[ 296  -52  -18  332 -233   17 -116  -49   27   -5 -271 -152   29   16
  117 -435    5 -345   17   55  154   72 -539   61 -288  122  -59  274
 -201   15   22 -125  -37   53  -93 -108   65   61 -102 -180  186] : 9
[   3  -22 -199  133 -192  197   61  -23 -150 -127 -265  -55  144  221
   24  127  271 -235 -267  149  278  -53 -224 -328  599 -178   77 -222
 -157 -337  203  332  317   -9 -131   99   11 -109  -61  301   20] : 9
[-210 -317 -113 -158   48  154  -25 -241 -290   67 -421  -99   86 -382
  236 -218  110  172   86 -123  899   25 -150  134 -130  -58 -271  529
 -403  -24 -230  105  140 -372 -209   96   -3  295 -274  -52  229] : 6
[ -32 -121 -464  -70    2  -41  219  173 -168  276 -267  122 -116 -198
 -161   28  174  124   36   88  112  -69   62   97 -265 -234   -9   72
 -139 -156 -367  205   29  420  148 -176  192  258  -35 -210 -149] : 9
[   3  -18  137  311   35  284   14 -199 -148  284  104  103  -46 -182
  121  136 -226  -23   83 -210  -72 -220 -291  442  -23   24 -324 -122
  158  240  -58 -571 -305  575  164  157  194  184   72 -420  -36] : 2
[-195 -169 -133 -188 -369  -24 -126   75  -99   57  -53  -11  -58  355
  373  308   97 -128  -57 -218 -166  -97 -228 -353  248  265   11 -210
 -368 -465   54   42   54  358 -154  283 -110  -80   71   42 -162] : 4
[ 329  -72  -31 -220 -291 -187   73  149 -328  191 -258 -289  -79 -197
  -42  288   18  353 -231 -220  297   49  397 -343  -31 -250   84   64
   37 -343  -96  111  310   59  108  -56  123  232 -158  163 -458] : 9
[ -98  482  224 -168 -392  260   27  198  191 -445   97 -299   -1  497
 -274  222  104  206  -33  -81  136  -70  -51 -150   44    1    7   48
  247 -519   -7  -98   14 -459 -200   -8 -228   -7  434 -115   86] : 3
[ 133 -248   -9  176  149 -153  103  112 -170  -17  205   68  -82  172
  -73  464  216  230   21 -340 -193 -118   88   28 -295  131  -51 -429
  189  163  141 -301 -125  566  115  202  -41  544 -102  182 -176] : 3
[  92 -230 -248  197  -58   29  -93  191  270  -95   84 -141 -101   49
  -35  -94  316  -59   10  170 -280 -273   17  208 -309 -271 -248  144
  466  108  190 -250 -196 -224   49 -129   31  310   75  251 -125] : 4
[  28   51  322 -269  -73 -159 -187  229  -66 -139   64 -104  -49  331
   21   39  138  -59  314 -174   -7  101 -349  436  -37  -32   59  -18
  -68  -57  -48   73   -4   -8 -241  -18 -209   53  -83 -526   27] : 7
[ -52 -231 -306  230  140 -232 -144  197 -208 -111  -79  200   41  -49
  -77 -273  158  181 -200  238   20  232  -64  -30   15   93  -60   68
  -28  140  -76 -173   33  -80  -25   33  -81  119    7  115  198] : 4
[-152 -285  -52 -544  131  -56  239  109  -57 -288 -164  -91 -518   65
 -461  172   -3  393   22 -173  -59  -51  462  -10 -143  190 -123   99
 -487 -252 -294 -159  345  307   86  164 -218  106 -177 -169 -107] : 1
[ 294 -511 -432  251 -367 -171 -485  163  165 -153  108   66  -44  172
  -80   66  -87  163  112  -80 -607   16  179   75 -216  395   -2  -80
 -255  319  -67 -362  -67  265  307  144 -151   16  151  -91 -218] : 2
[-303    8  326  168  396  271   58 -109   42   16  170  -39  119  -52
    2  147   21  -50  147 -195  261   45  -44  510 -105   98 -285  -56
  -21  -73  -21 -160    1  126   40  364  177  279   88 -214  177] : 8
[ -71   30   81  115   24  487 -230 -267  299  -35    5  406  -50  -32
 -108 -147  304 -218 -437  200 -257  174  321  193  264 -157 -312  175
 -146  108   50  405  -53    2  164  152 -308 -306  189 -218  406] : 0
[ 656  285  198  161  -96  450  -48   -9  183 -214 -420 -247 -220   33
 -215 -126   62 -358 -261  192  168  225 -141  206   44   37   22 -326
 -123  -69  123  213  -41  120  -76 -118 -280 -361    0 -274  -43] : 2
[ -69  -40 -185  -50  -44  -20 -113  -61 -200  401  -56   47  105 -203
 -206  175   -1  281 -614  -75  109  236  209 -112   36   -4  -10  102
 -132    8  -69 -287  -69  129  305  -70 -250   68  282   63  415] : 2
[-278 -223 -574  169 -334 -120 -224 -135 -301  422  -55  481 -154   49
  362  -15  156  314   82 -226  345 -343  248   69 -244   53 -135  330
   88 -167   -5  262  147  -15  -41  -29  -24  566  -33   59 -160] : 9
[  14 -200   25  -41  -78  265   33 -152   -2  465   85  156  -36 -141
  223  296  278  370 -443 -297  362 -240  148  -91   43   -8  -95 -139
  240  104  165   46  130  227  215   37   85  525 -161  214 -367] : 0
[ 315   44   97  164   42 -185  -29  -95 -351 -121 -284  -58 -246 -182
 -350 -281 -110 -235 -404  -50  236  192  -86  169  412  427   63   29
 -290  -40 -180  196 -152  254  -21  277 -230 -421  -85 -153  287] : 5
[-161 -162  -46  198  296   70  -65 -354 -180  414  -98  431  304 -158
  233  301  174  200   91 -185   22   60   36 -187  -69   18 -357   64
 -119  432  -34  105  162  273   71  -85 -178  213 -117  165 -100] : 5
[-412 -193  110 -280 -119 -552  133  309  -73   72   56 -353  -65  -29
  -88  526  160  493  327   24 -125  222  443  221 -233   76  120   42
 -197  -60 -136  245  -47  130 -181  115 -454  334  -30 -156 -242] : 6
[ -51 -305  255   57 -229    9 -102 -136 -229  281  278 -168 -112  180
  225  158  -98  118    3 -217  -20 -136    5  214  171   74   16  -21
  232  112  -30   21   91  259   37  119  132  136  -72 -186 -445] : 6
[ 341   89 -288  140 -186  -10  239  -96   47  -67 -133 -152   95 -150
 -205   50   95  132 -143  -67  -69   22  370 -224 -102  135  339  127
  -27  -71   40 -271   20  283  268  -28  176  233  -87    1   33] : 4
[ 145  125  239  -53   40  -31  141 -341 -109  503  -96   65  104 -161
  136  -71  -31   62   20 -315  477  218   37    8 -348   24   52  578
 -107  402 -223  136  102  -75  149 -230   47  253 -251  -15  238] : 4
[ 151 -232  195 -388  -11 -584  -30 -128 -116  -97 -167 -151  144 -111
 -136 -314    0   78  305  116  208  219  -30  -77  188  167  253  138
 -201   76 -181  466  139  292  -64 -159   -2  -38 -354   15 -164] : 9
[-292 -257   22  249   81 -168  211 -249 -164  129   43  665  -72  -36
 -144 -279 -162  267 -158 -140  163  156  564 -425   27  419  503  358
 -254  163 -139  173  226  278    9  -41 -210  184 -189  244  591] : 1
[-330 -116 -401 -206  -85 -201   99  160 -239   60 -421 -393    9 -174
 -150  183   98  283   60  406  433   23  112 -288 -374 -146  140  137
 -285 -196  -68 -457 -345  -88  -39  -95  177  320   23  170 -103] : 8
[ 263  173   16   18 -233  501  122    4  142   61 -184    2   22  -53
 -266 -154  -74  148 -494  -19  341  -27  189 -544 -553 -389   52 -167
  246 -286  -54  185 -203 -276  168 -347 -169   87   -7  131  353] : 0
[-478  272  -23   31  -59   67  175 -345 -147  400   49   29  284 -136
   79  259 -100   50 -511 -248  840 -170 -124 -205 -356 -407  164  173
   25  -21  157 -161   94 -128  345 -139  417  185  134  141  -94] : 0
[ 189  170 -227  208  -51  147  285  -20  -41  325  -30  -99  -81  -29
  -59  -20    8  104 -232 -273  210  -42   98  135 -411  193  -69   59
 -255 -128  126 -241  187  124  279 -103  105  230  -34   80   98] : 2
[ 178  -77  -20  506  119 -142   87 -163 -190 -572  230  214   31  -23
  225  -68 -140 -124  151   27 -344  -58 -114   30    5  -84 -100 -228
  -57  236  157 -637   44    4 -320 -153  205 -318  126  261 -236] : 0
[-184  114  145  120   57   41  -46   13   52   51  211   30  152   37
   88   -1  216   14  108 -214  251 -265   53 -187 -276  -84 -149   98
  108 -209  246  179  -42   94  138  -12   33  357   45  197   88] : 3
[ -32 -262  129   31 -271 -431   72  414 -446   95  -34  -96  -43  214
  -68 -126  -62  218  372 -197  438    8  -76   25 -136  367    9   64
 -293 -267  -97 -462  128  181 -394 -237 -135    3 -230  149  -14] : 3
[ -89  248  271  -87    5 -138  204 -137 -169 -225  -21  205  -36   -6
  143 -116   43  306  581  -28  495   61  -98  420 -153  258 -297  503
  114   11  -95 -340  154  251 -371 -225 -112   50  167 -155 -109] : 6
[-202 -265  -70   62  -65 -144 -216   24 -107 -162   61  415 -248   61
  100 -302   49  316   31  -46  100 -111 -151  128  261  179  -89   -1
 -255 -102   34 -282   71  170   -8  168  137  603 -124  367    2] : 4
[ -99 -201  236   46 -170  206 -108 -464 -214  352  222    2  158   82
  320   -8  -29 -139  419 -389  713 -141  -20  -79 -336  -43  -91  135
  359  -32    0  183  220  189   13 -139   85  416 -228   61 -167] : 0
[ 378  -59 -135 -106  -25 -187 -391   71   70  -49  -95   16 -453 -107
 -232 -439   55   43 -241   36 -357   80 -103  567   93  114 -356   29
  442  -13  -90  176 -102  -56  171  238   37  444  170 -403   29] : 2
[-332 -295 -205   54   71  323  105  -10 -172  388 -155  216   10  -26
  134  185  105  191  173  -79   25   25  377  -70   82  192  138  -77
 -119 -320 -147   41   49  355   78   48 -138  589 -128 -126  228] : 5
[-261  226  207  268  -35   68  -69   73   79  549  116  113  113  262
  283  268 -201  -54   61 -190   66 -106   35 -151 -232  157  -86  174
  -51  148   60   29  -17  -95   99  181  265   72   71 -334  150] : 4
[ 238  273  186   64 -176    7  170  265  244 -251 -310 -270  -19  -35
    8   99  198  256 -264  -82   76  104 -166  134 -231  157 -232   62
 -331  -64 -172  132 -276 -518 -163  174   31   27   87  -46 -169] : 6
[-667  -62  242  354    3  338  -67 -306   80  116  272  259  412  349
 -258   18  -88  288  113 -168  328 -322 -182  180  -23 -127  -70  219
   56  -60  217 -320  305  277   17 -138  -48  178  181  107  215] : 3
[ 203 -277  -72   -2  -21 -206 -156 -184  -74 -225 -147   65   -6 -296
 -178 -286   53   88  299   41 -351   72  213   82  151  184 -308  329
 -135   53 -250  -11   88  540  260  -16 -420   79 -202  -66   59] : 2
[ -96  148  557 -370   -5  325 -143 -282  374  141  193  -20  -22   83
  -88  215  -22   -5 -166 -224  -31   19  -62    8   92 -295 -172  175
   50   82 -237  681  199  -61   54  264  -76  -16  -94 -200  125] : 6
[ -64   31  313  -80 -323 -227   10  177  -26  157 -104  -52 -140    8
  236  268  160  -32  -70 -196  269  -59  -43 -171 -155  115 -129   78
  -35 -200   43  192  -87  310  -39  117  -40  165   64  -50 -331] : 8
[ 625 -304  -66 -255 -211 -440   89   67 -245 -244 -449 -414 -361 -294
  -53  126   66 -358  119   41  186  353  452  -54  -47  167  144  188
 -178  -89 -173  -49  100  413  -13  -67 -137 -269 -122   75 -468] : 9
[-110   17  141  371  -53 -120   39  -11  -50  -11  -48  113   44  131
  -82  252 -130 -312 -206 -161 -100   98  -98 -252  409  385  136 -328
 -328  140  235 -127  -73  233  -48  216  -24 -359  219   66 -116] : 7
[-269 -184    8   88 -272  365  -30 -239  -63  537  121  184  359  186
 -280   97 -223  196   19 -462  143 -172  128 -168  -76  -24 -234  -30
  205 -199  -17  -66  214  411  478   99  159  152   19   30  -72] : 0
[  85 -476  262  -92 -130 -490   52 -242   46   91  -87 -224   99 -146
   10   96  191  425 -296 -233 -125   70  154  135  126  310  280  189
 -434   71 -112   77  155  387   75 -165 -177  407 -259  157 -273] : 7
[ 334   92   11  405   34   47 -108 -131   46 -276  303  -49  -48   83
  190   52  122 -313 -138  137 -549   83  -11  182  311  129  -88 -538
 -115  -74  233   18  -58  327  113  245  237 -134   97  117 -208] : 5
[ 101 -196 -327   46 -332  -96   61  -13  -56  322 -267  174   47  121
 -242 -114   77  295 -300 -148  -57  -24  -89 -362 -422   82   42 -152
 -108 -111 -101 -182 -108  282  306 -537 -232  548  -26  177  208] : 1
[-237   60  423  -72  178 -162   84 -106  -57  196  239  264  116   -3
  150   25  -19  505  -23 -460   71   82  -59  329 -268  305 -228  -25
  -80  121 -161   41  -76   52   56   35 -121  375   -6 -245   28] : 0
[ 187 -284  -84  268 -156 -216 -179  -35 -171 -271  364   85 -131   34
   25  247  200  -36 -101   23 -181  -35  275  375  215   86  -69   51
  340  288   25 -660  -21  233  -73  133   62 -157  127   40 -244] : 1
[ 154 -294 -464   13   68 -257  142 -353 -222   74 -274  -20 -122 -172
 -257  -10  154  -16 -298 -281 -249  -73   35 -210  142  195  -17  -97
  149  182   73   55   72   65  199  130  -51  554 -292  106   23] : 5
[-265  -50  150 -179  132 -115 -264   -7  -24  112  109  232 -435  140
 -385  -84   65   85 -160   24  404   84  107   16  285   75  164 -117
 -130   34   22  786  210   68   18  237 -245  354  -49  167  142] : 0
[ 119   38  259  -59  -44 -164   47   66 -170  155  153 -337  -84  -60
   62  317  134   29 -210   72   67   60  389   64  195 -129  340  186
   13  -72   68 -257   62  119  -64  126  299  -58 -212  100 -190] : 1
[-227   -1  -27   80  -67    4   75 -139  -46  239  139   45  -94 -109
  311  268  -84  113 -378 -180  -97 -290  383  -26 -298 -373  -61  150
  183  -99  202  -41  -77 -114   85  -73  273  242  365 -278   81] : 6
[ 467 -216 -197  440 -352 -410  -88  129 -514  185 -266  375  145  192
  407 -105   -4  199  283  146   82   95 -179  262  142  532   18 -125
  262  149 -192 -231  -81  621  -97 -329 -126  -72  -69  -46 -397] : 2
[-280 -329   97  137    0 -146 -139  -64  116 -175  398  148  291   87
 -158 -129  118   -5  310  324  131   71  187 -145  -29  136 -131  194
 -272  413 -192 -203 -219  -77 -207 -172  -87 -389   -8  256  356] : 7
[ 321  179 -224   82 -379 -116  300  -39 -254  133 -134  187 -121 -279
  285  302    9  281 -242 -378 -286  -52  176   13 -168   74  -26   91
 -197   -5 -308 -249 -293  243  165   14   84  120   27 -334 -145] : 7
[ -24 -423   90  -65 -225 -222   85  201  -87   -9 -301 -217   73  203
 -249 -293  226  211  356  211  470 -146   39 -297  -45  297   35   32
   23 -214  206    1   31  306 -262 -410 -215  280 -166  137  -57] : 0
[ 104 -290  -18  399  355  158  -47  159  100  167 -219 -170   77    0
  -39  -85  -24  187   98   82 -180 -338 -108  339 -191  -58 -198  -76
  175  139  313 -280 -242   27  104  -65  264  459  151   54  -56] : 2
[ 285  255  448 -187 -428 -274   19   60   76 -390 -174 -190 -207   82
   89  186   98  -30  -81 -135  -71  344    0   38   30  191  -13  138
 -291 -305 -262  281   92  -41 -327   49 -238 -205  141 -246 -270] : 5
[-124 -140 -169 -141  -49    1   36 -354 -113  318 -145  138  247 -317
  285  237   19   45  -64  110  152  119 -119 -115   47 -247 -220 -223
  173  143  -60  490   93  326   28  -97 -277   53   22 -223   50] : 9
[-580 -222  208 -179   12   18  -50  108 -198  240  191  -54 -157   77
 -358  172  -80  -89  219  -69  451   30  -19  163   74 -140  -15   21
  -74  -37 -190  -21  184  299  -29 -149 -313   92  151 -245  188] : 3
[  80  336  210  208  -21  -62 -103  -13  -52  333   78 -175  192  144
   20   20   67 -231 -373  -89  359   79  -78    1   58  459   45  300
  188  -21   54 -226  -59  -70 -163  -42   91 -386  244 -307  222] : 6
[ -85  237  154   58  177  132 -191  169  -17  210   14 -212    3 -247
  -33  106  -32 -176  111   99  187   77 -329  135  177   24 -496  -85
  137 -120 -180 -201 -190  -95 -107  284  -80  157   -3 -194  352] : 9
[-141 -293 -241  135   32  -47   18   82 -284  488 -117  156  254 -249
  292  261  102  342   95  -27 -360   -9  108  224 -187 -203 -503  160
  203   -7  -50 -169 -172  341   66   55 -200  221  163  -84  193] : 3
[ 244  125   38  159 -148 -317 -241   12  224    2   61 -108  226  140
   46  252  213   20 -503   50 -678  -71  -99 -260  499   97   10  -58
   52  -58  274  126  113  119   45  289   61  -60   26   74   -6] : 7
[  98  191  333  -38  139  -55   57  203  150  -94   80 -313  -56  156
   81  122    2  128 -261 -104 -252   66 -404   57  -25    6    3 -105
    2   -6   32  150  111 -252  -39  386  146  236 -103 -120   24] : 3
[ 260  356  186 -399 -117  372 -187  333  441 -234 -198 -470 -276  149
 -170  205  402  -85 -198  103  145 -289 -467   45 -140 -396 -361   21
   62 -317    6  449 -177 -245 -161  141 -208  102  101 -223  109] : 6
[-271 -402  201 -147  274    3 -198 -334   -1  309  -88  281  101 -228
 -286  -73  -34  144   70 -383   49    6  237 -261  206   90  -56  211
 -238  167 -151  338  202  328  253   28 -325  508 -249   99  357] : 2
[ 362  -65 -287  274 -289  -61  -99  180   -3  284  264 -111  118  341
   79  117  161    2   30  100 -108  -79 -166  106 -124   48  178 -503
  294   52  347  -23   89  416   54 -168  235  161   10   29 -253] : 6
[  20   15  -85   56 -123 -102 -112  -47  -72  -23 -216 -256  274 -234
   27  151  -48  266  152   61 -203  -52   33 -164   49  163 -260  179
  -60   24 -101 -123 -177  -27   18   78 -328  -26   -7 -347  147] : 5
[-207 -169  -64  209  -75  412  -54 -219   86  322   57  352  124  -29
  -43  172  -27  215 -393 -190  302  -61  285 -219 -266 -328  217   32
  118   25  106   -6   25  162  380  -10   78  527   39  324  259] : 6
[-120  -98 -263 -123  -81 -122 -158  138 -155  -13  -63 -240 -189  183
 -275 -287  134    1  313   98  165  -91   22   14  -27  158  -30  267
 -135 -498   16 -150  183   90  -32   23   21  374  -95  111  215] : 1
[-114  180  100  239  -71 -176  146  -80  -32  179   67   31  107   22
 -260   41   48  -10 -263  -40  475  -23  -23  -91  -75   33  198  -26
 -128  -10  197  -89   15  114 -103 -392  -11   30  258  259  234] : 8
[ 349 -340   66  177 -138   -8 -155 -290   -7  100  330   45 -188 -142
  380  -99 -138 -157  -47 -265 -134 -183 -133  215  147  112  -79   96
  216  421  111 -201  176  211  225  135  361  262  -91  -66 -138] : 5
[-326 -174 -137   70   20  107   32 -154   12  323   30  131  -56 -113
 -190  233   25  363 -462 -480  186   38   28  132 -128   57 -255   42
 -395  134   35    1  272   17  309  266 -211  437   66  171  134] : 4
[-443 -303   14  -19  -98  419 -130 -193   35  439  184  186  -98  207
 -257 -171  -96  -43  370 -136  145 -210   40 -142 -103 -173 -126  -58
  110 -120  170  198  118  329  -12  -52  102  353   62  132   52] : 3
[ 495  -22  216  175  155  124  218   67  175 -294 -244 -226  -33 -369
 -202  107  -32   17 -484 -175   13  253   53  149 -309  224  -13   41
 -515   80 -147 -447  -69  251  147  202 -198 -263 -122  -34  187] : 0
[  63  241 -100  112 -189  339  229 -178   93  119 -270  175  165  -48
 -133    2  112  100 -247 -110  494   18   62 -450 -186   65  -94  -46
  -97 -116  -42  -95 -103 -119   -7 -311 -115  106   20  278  263] : 4
[-144  100  136  -35 -155    0  260 -377  -13  328  164   28  459  -11
 -217   -3 -236  118  -58 -308  296  197  -67 -308  -89  191  197 -188
  227   73 -115  153  229   67  -17 -173 -178  -93 -235   22  209] : 3
[-146  254  435 -193 -182  216   74  -59  120    4  -68  -17   51  353
  192  154   -5   15  210 -252   80  139 -279 -148  -22   23  125  -78
  -98 -209   98  358   70  -31 -127  219  129  186    0 -110 -287] : 7
